Here is a tiny trained network, its code and every weight. The questions are about switching its units off for an input and a class, where a switched-off unit gives its printed mean instead of its output.

import numpy as np


def w(rows, s, z=0):
    codes = np.array(rows[::2]) - 128.0
    scale = np.full(codes.shape[1], s)
    scale[-1] = z or s
    return codes * scale


def f(y):
    return y / 2 * (1 + np.tanh(0.7978845608 * (y + 0.044715 * y**3)))


def log_softmax(a):
    a = a - a.max(-1, keepdims=True)
    return a - np.log(np.exp(a).sum(-1, keepdims=True))


def net(x, mask):
    res = np.array(x, float).reshape(1, 5) / 4 @ E
    y = f(res @ A[0][:, :-1].T + A[0][:, -1])
    res = res + np.where(mask, y, B[0][:, -1]) @ B[0][:, :-1]
    return log_softmax(res[-1] @ U[:, :-1].T + U[:, -1])


A, B = {}, {}
E = w([
[122,79,125,70,196,192,111],'x0',
[121,149,152,121,159,114,117],'x1',
[193,133,53,114,104,75,66],'x2',
[140,140,111,135,130,135,148],'x3',
[93,82,97,7,103,106,175],'x4',
],0.014)
A[0] = w([
[86,145,157,164,64,72,190,220],'neuron 1',
[255,102,93,58,137,103,55,120],'neuron 2',
[162,94,110,119,221,122,62,216],'neuron 3',
[149,94,71,133,187,185,63,186],'neuron 4',
[124,121,127,190,164,190,94,252],'neuron 5',
[149,143,180,185,163,199,81,185],'neuron 6',
[207,186,154,171,118,46,105,57],'neuron 7',
[131,133,131,64,82,39,137,223],'neuron 8',
[228,146,112,227,90,15,46,161],'neuron 9',
[98,161,135,110,90,32,181,168],'neuron 10',
],0.0073,0.0029)
B[0] = w([
[203,176,105,163,20,130,119,188],'neuron 1',
[160,156,181,235,96,109,104,200],'neuron 2',
[169,142,151,136,138,191,135,174],'neuron 3',
[160,102,176,161,46,78,194,173],'neuron 4',
[176,133,115,133,62,149,84,181],'neuron 5',
[221,142,154,178,125,103,112,190],'neuron 6',
[113,104,43,66,130,154,176,188],'neuron 7',
[135,180,217,169,101,168,182,189],'neuron 8',
[1,98,42,117,237,130,75,248],'neuron 9',
[147,152,215,128,85,132,118,178],'neuron 10',
],0.0087,0.013)
U = w([
[166,254,69,213,105,132,113,51],'0',
[183,155,152,187,139,203,242,254],'1',
[6,31,12,64,253,203,183,116],'2',
],0.0074,0.00061)

Each question gives the input, the list of numbers given to net, and the class t.
The units are the neurons (one row each of A and B). Each row of codes is followed by its name. A weight is (code - 128) times the scale printed after its matrix; where a second scale follows, it is the last column's (A, B and U).
mask holds one flag per neuron, in row order. A switched-off neuron (its flag False) gives its mean, the last column of its row in B, instead of its output. The means were averaged over made-up inputs and are rounded, as every weight is.
A unit's drop is (log p(t) with every unit on - log p(t) with that unit switched off) / (log p(t) with every unit on - log p(t) with every unit switched off).
The circuit of an input: a set's keep is (log p(t) with only the set's units on - log p(t) with every unit switched off) / (log p(t) with every unit on - log p(t) with every unit switched off). Starting from all 10 units, units are removed one at a time, each time the one whose removal leaves the highest keep (on an exact tie, the one counted first), for as long as the keep stays at least 0.8.
units of the circuit, in order: the units of the circuit, biggest drop first
k most important neurons: the k neurons with the biggest drops, biggest first
drop of u: that unit's drop, to one decimal
input [7,3,-8,2,0], class 1: units of the circuit, in order -> (neuron 9)
input [7,-4,0,-7,0], class 1: 2 most important neurons -> (neuron 9; neuron 4)
input [3,0,7,-6,6], class 1: units of the circuit, in order -> (neuron 8; neuron 9)
input [0,-5,3,5,-3], class 2: 2 most important neurons -> (neuron 9; neuron 1)
input [0,8,2,-8,-5], class 2: units of the circuit, in order -> (neuron 9; neuron 1)
input [-5,-7,1,4,-2], class 2: 2 most important neurons -> (neuron 9; neuron 2)
input [0,-1,-3,-1,8], class 1: 2 most important neurons -> (neuron 9; neuron 8)
input [0,4,7,4,-7], class 2: 3 most important neurons -> (neuron 9; neuron 7; neuron 1)
input [1,-6,2,1,7], class 1: 2 most important neurons -> (neuron 9; neuron 8)
input [7,8,7,8,1], class 1: drop of neuron 2 -> -0.2
input [-1,-2,-4,6,8], class 1: drop of neuron 9 -> 1.3
input [8,-7,4,-2,8], class 1: drop of neuron 9 -> 0.1
